Here is a tiny trained network, its code and every weight. The questions are about switching its units off for an input and a target symbol, where a switched-off unit gives its printed mean instead of its output.

import numpy as np


def w(rows, s, z=0):
    codes = np.array(rows[::2]) - 128.0
    scale = np.full(codes.shape[1], s)
    scale[-1] = z or s
    return codes * scale


def f(y):
    return np.maximum(y, 0)


def softmax(a):
    e = np.exp(a - a.max(-1, keepdims=True))
    return e / e.sum(-1, keepdims=True)


def log_softmax(a):
    a = a - a.max(-1, keepdims=True)
    return a - np.log(np.exp(a).sum(-1, keepdims=True))


def net(x, mask):
    ids = ['Λαβγδεηθξτφψ'.index(c) for c in x.split()]
    T = len(ids)
    res = E[ids] + P[:T]
    u = 0
    for l in range(3):
        r = res
        for j in range(2):
            rows = slice(2 * j, 2 * j + 2)
            q, k, v = (r @ M[l][rows].T for M in (Q, K, V))
            z = softmax(np.where(np.tri(T) > 0, q @ k.T / 2**0.5, -1e9)) @ v
            o = O[l][rows]
            res = res + np.where(mask[u + j], z, o[:, -1]) @ o[:, :-1]
        u += 2
        y = f(res @ A[l][:, :-1].T + A[l][:, -1])
        res = res + np.where(mask[u : u + 4], y, B[l][:, -1]) @ B[l][:, :-1]
        u += 4
    return log_softmax(res[-1] @ U[:, :-1].T + U[:, -1])


Q, K, V, O, A, B = {}, {}, {}, {}, {}, {}
E = w([
[156,59,189,161,197,167,222,77,42,89,116,139],'Λ',
[44,106,42,157,154,191,104,205,232,109,149,121],'α',
[159,203,77,90,182,179,161,111,143,183,85,157],'β',
[208,138,124,144,86,132,203,75,22,221,186,154],'γ',
[120,105,143,154,126,66,183,153,57,127,144,22],'δ',
[115,186,163,90,40,153,188,196,63,105,81,102],'ε',
[97,51,91,126,208,60,118,72,124,126,170,199],'η',
[70,146,8,169,207,115,202,147,143,153,120,85],'θ',
[231,190,95,131,32,116,16,140,208,113,56,217],'ξ',
[97,86,146,97,81,91,58,161,194,3,161,83],'τ',
[237,104,253,119,21,75,116,114,132,115,194,135],'φ',
[165,43,175,131,166,224,93,123,208,129,206,176],'ψ',
],0.0065)
P = w([
[125,41,179,86,153,87,137,168,154,205,81,105],'0',
[141,184,60,165,120,187,81,104,110,86,187,101],'1',
[139,145,183,110,165,143,163,121,168,123,85,151],'2',
[155,73,58,33,51,172,132,178,84,217,150,162],'3',
[162,211,53,195,104,207,115,33,84,3,197,105],'4',
[142,152,175,134,162,121,166,129,181,126,91,152],'5',
[159,71,59,46,53,180,143,199,54,228,157,183],'6',
[164,203,87,204,129,161,112,67,107,43,191,92],'7',
[148,154,178,139,164,124,171,137,189,130,94,146],'8',
],0.0075)
Q[0] = w([
[92,46,141,2,123,118,128,213,125,162,115,170],'0.h0',
[173,205,117,250,128,146,141,42,134,99,145,77],'0.h0',
[137,166,117,154,200,201,194,152,210,138,105,182],'0.h1',
[85,143,246,173,229,29,162,105,163,157,18,131],'0.h1',
],0.0057)
K[0] = w([
[187,250,41,208,64,235,126,70,39,12,215,151],'0.h0',
[66,13,209,56,197,16,144,193,209,238,41,113],'0.h0',
[117,162,124,158,176,170,197,141,196,121,110,196],'0.h1',
[175,92,193,39,133,87,205,212,195,253,33,180],'0.h1',
],0.0067)
V[0] = w([
[110,57,222,92,146,17,141,167,161,157,93,87],'0.h0',
[157,206,102,149,1,192,29,130,97,38,168,151],'0.h0',
[55,193,16,193,220,208,131,91,162,59,189,162],'0.h1',
[64,166,43,182,66,67,73,159,78,69,168,4],'0.h1',
],0.0052)
O[0] = w([
[167,174,166,195,214,82,164,171,124,108,159,105,156],'0.h0',
[75,77,182,39,37,101,64,125,94,106,79,119,50],'0.h0',
[124,167,3,129,154,206,152,58,203,90,148,102,250],'0.h1',
[96,159,23,163,85,67,89,151,98,97,164,22,90],'0.h1',
],0.0048,0.0024)
A[0] = w([
[205,224,85,184,152,182,112,62,198,85,142,154,220],'0.n0',
[195,76,135,59,113,158,166,180,84,225,142,163,230],'0.n1',
[98,174,134,112,163,93,155,215,205,130,2,128,188],'0.n2',
[200,177,128,227,149,152,164,58,74,47,204,63,252],'0.n3',
],0.0056,0.0037)
B[0] = w([
[148,232,72,125,206,147,82,108,117,99,167,175,254],'0.n0',
[182,42,141,52,92,114,135,220,127,249,92,185,216],'0.n1',
[152,193,135,100,151,88,115,149,254,114,31,39,169],'0.n2',
[151,166,84,193,135,152,170,122,39,27,190,157,249],'0.n3',
],0.0046,0.0089)
Q[1] = w([
[89,161,177,158,159,162,135,84,180,112,101,91],'1.h0',
[86,129,183,111,108,145,145,117,173,129,85,90],'1.h0',
[151,76,179,95,145,159,244,254,209,234,69,136],'1.h1',
[98,97,28,112,64,133,237,241,130,210,92,83],'1.h1',
],0.0035)
K[1] = w([
[81,57,208,64,94,50,148,203,254,235,36,89],'1.h0',
[114,134,126,93,132,138,148,155,139,149,113,108],'1.h0',
[120,165,142,93,74,189,121,70,134,109,142,185],'1.h1',
[130,197,39,159,83,198,167,40,27,16,235,130],'1.h1',
],0.0055)
V[1] = w([
[123,88,152,155,119,91,43,142,172,101,167,104],'1.h0',
[157,155,74,178,187,200,147,65,106,105,201,200],'1.h0',
[126,115,121,104,126,203,72,108,234,106,165,211],'1.h1',
[73,183,2,186,178,158,163,121,153,96,164,30],'1.h1',
],0.0063)
O[1] = w([
[43,185,234,184,182,109,90,161,178,144,201,109,94],'1.h0',
[136,141,105,167,84,183,144,66,88,141,143,193,253],'1.h0',
[58,134,254,122,131,233,82,100,94,139,127,171,135],'1.h1',
[118,150,121,196,91,178,146,105,163,145,86,11,155],'1.h1',
],0.0057,0.016)
A[1] = w([
[176,141,146,165,141,144,144,119,56,120,186,167,233],'1.n0',
[141,142,125,84,159,142,57,176,253,155,92,123,252],'1.n1',
[113,115,110,98,138,101,112,158,114,53,147,123,190],'1.n2',
[150,50,60,80,84,135,142,150,142,158,72,96,118],'1.n3',
],0.0058,0.0022)
B[1] = w([
[75,180,114,119,72,178,190,167,118,89,189,166,245],'1.n0',
[56,219,159,99,165,169,6,186,230,157,43,89,177],'1.n1',
[156,143,218,50,83,45,204,130,206,18,128,199,160],'1.n2',
[209,64,25,3,48,120,49,171,38,157,20,91,188],'1.n3',
],0.0039,0.013)
Q[2] = w([
[145,122,148,99,105,119,123,103,112,252,130,103],'2.h0',
[156,152,145,72,51,156,41,147,205,126,75,110],'2.h0',
[108,117,118,104,113,169,90,144,109,131,140,121],'2.h1',
[187,185,48,137,110,198,175,215,123,75,166,134],'2.h1',
],0.0046)
K[2] = w([
[131,210,60,185,81,196,218,36,48,13,197,167],'2.h0',
[121,175,130,133,122,119,77,73,180,73,100,128],'2.h0',
[161,247,79,207,136,151,198,59,66,4,216,198],'2.h1',
[149,133,120,120,172,73,166,128,107,128,136,139],'2.h1',
],0.0041)
V[2] = w([
[173,97,91,180,177,134,185,84,70,163,182,186],'2.h0',
[193,168,77,91,129,127,57,119,114,170,76,150],'2.h0',
[129,82,103,64,118,154,148,137,115,221,73,136],'2.h1',
[100,92,164,113,253,109,106,142,211,174,91,113],'2.h1',
],0.0061)
O[2] = w([
[111,156,132,170,189,60,207,85,219,192,131,224,212],'2.h0',
[152,63,161,214,168,103,16,14,6,99,4,183,188],'2.h0',
[84,69,83,131,94,138,158,1,204,78,71,158,61],'2.h1',
[158,112,90,169,53,229,141,116,200,185,112,149,10],'2.h1',
],0.0048,0.013)
A[2] = w([
[79,199,107,230,139,179,183,89,118,132,166,106,236],'2.n0',
[199,115,77,166,77,133,142,100,125,126,88,70,179],'2.n1',
[111,121,254,147,123,109,203,109,129,94,97,110,240],'2.n2',
[86,139,108,198,186,137,105,54,127,89,114,128,251],'2.n3',
],0.0063,0.0014)
B[2] = w([
[48,139,179,164,122,130,99,138,172,216,151,109,250],'2.n0',
[146,71,54,168,185,162,134,105,119,69,134,41,185],'2.n1',
[236,58,11,164,145,172,253,157,109,30,220,102,162],'2.n2',
[68,108,183,123,108,85,66,92,111,150,74,102,206],'2.n3',
],0.0064,0.013)
U = w([
[100,210,134,115,159,103,142,106,208,186,94,162,251],'Λ',
[236,150,107,95,66,126,218,124,151,94,159,191,125],'α',
[110,138,170,64,182,67,130,243,106,158,189,180,69],'β',
[74,162,193,125,131,122,73,199,112,153,143,26,150],'γ',
[166,89,108,3,111,110,109,133,78,44,130,75,236],'δ',
[192,41,85,137,122,236,152,51,88,81,71,144,48],'ε',
[71,115,214,146,62,214,153,152,155,216,154,189,159],'η',
[229,171,84,162,158,108,196,243,130,84,154,56,120],'θ',
[115,123,213,175,116,72,6,95,72,150,64,154,138],'ξ',
[170,93,66,217,157,140,179,94,182,124,166,72,47],'τ',
[62,76,83,82,122,9,154,45,136,112,109,190,111],'φ',
[58,118,167,179,92,190,70,87,165,151,101,46,69],'ψ',
],0.0059,0.0017)

Each question gives the input, a string of symbols that net reads in full, and the target symbol t.
The units are the heads (2 rows each of Q, K, V and O) and the neurons (one row each of A and B). Each row of codes is followed by its name. A weight is (code - 128) times the scale printed after its matrix; where a second scale follows, it is the last column's (O, A, B and U).
mask holds one flag per unit, layer by layer, with each layer's heads first. A switched-off unit (its flag False) gives its mean, the last column of its rows in O or B, instead of its output. The means were averaged over made-up inputs and are rounded, as every weight is.
A unit's drop is (log p(t) with every unit on - log p(t) with that unit switched off) / (log p(t) with every unit on - log p(t) with every unit switched off).
The circuit of an input: a set's keep is (log p(t) with only the set's units on - log p(t) with every unit switched off) / (log p(t) with every unit on - log p(t) with every unit switched off). Starting from the 12 units with the biggest drops (on a tie, the unit counted first), units are removed one at a time, each time the one whose removal leaves the highest keep (on an exact tie, the one counted first), for as long as the keep stays at least 0.8.
circuit, biggest first: the units of the circuit, biggest drop first
most important unit: the unit with the biggest drop
top k neurons: the k neurons with the biggest drops, biggest first
k most important neurons of layer l: the k neurons of layer l with the biggest drops, biggest first
heads that matter: for each layer, one digit per head in row order, 1 if its drop is at least 0.15 and else 0, layers parted by /
input β α γ ε α, target ξ: top 2 neurons : (2.n3; 0.n3)
input ψ β β ψ, target ε: 2 most important neurons of layer 2 : (2.n0; 2.n1)
input ξ δ δ γ, target θ: heads that matter : 01 / 01 / 11
input θ γ θ β ε ψ ε β β, target Λ: most important unit : 0.n3
input φ δ ψ φ, target θ: heads that matter : 01 / 01 / 11
input τ η ψ γ φ, target θ: circuit, biggest first : (2.h0; 1.h0; 0.h0; 0.h1)
input ψ ψ ψ β τ ε, target θ: heads that matter : 10 / 01 / 01
input β β ε β, target ε: heads that matter : 10 / 11 / 00
input β β θ Λ ε δ θ, target δ: circuit, biggest first : (0.h0; 2.n0)
input θ δ δ δ ξ ξ ψ, target ξ: circuit, biggest first : (2.h1; 0.n0; 2.h0; 0.h0)
input φ β γ φ β, target α: top 2 neurons : (1.n2; 0.n3)
input ε δ ξ β β β ε α, target ε: heads that matter : 11 / 11 / 11
input γ β Λ η ψ ξ β δ, target φ: top 2 neurons : (0.n1; 2.n3)
input η γ ε α, target φ: heads that matter : 10 / 10 / 11
input φ β ε θ β φ, target α: heads that matter : 01 / 00 / 00
input γ γ Λ Λ Λ, target φ: heads that matter : 01 / 01 / 01
input ε δ δ δ β θ δ, target ε: most important unit : 1.h0
input ψ ε β β β ε, target θ: top 3 neurons : (2.n2; 0.n3; 0.n0)
input β β β β γ, target ξ: heads that matter : 00 / 10 / 11
input ψ δ β ξ α, target β: most important unit : 1.h1
input ψ β ψ φ ψ τ β φ, target β: heads that matter : 01 / 01 / 01
input β γ ε ε ξ, target ξ: heads that matter : 00 / 00 / 10
input β ψ β β ξ, target ξ: 3 most important neurons of layer 0 : (0.n3; 0.n0; 0.n2)
input η α δ γ β γ Λ, target ε: 2 most important neurons of layer 2 : (2.n1; 2.n3)
input ψ γ ψ ε β β β, target ε: top 3 neurons : (1.n3; 0.n0; 0.n1)
input δ φ ε β ψ φ θ θ γ, target η: heads that matter : 01 / 10 / 00
input φ τ β δ β ψ ψ ε Λ, target ε: heads that matter : 01 / 10 / 11
input θ Λ ψ δ θ δ φ β, target ψ: heads that matter : 11 / 01 / 00
input ψ β θ ψ γ β ψ, target φ: most important unit : 2.h0
input η β β η ψ β β ψ θ, target ψ: top 2 neurons : (0.n3; 0.n2)
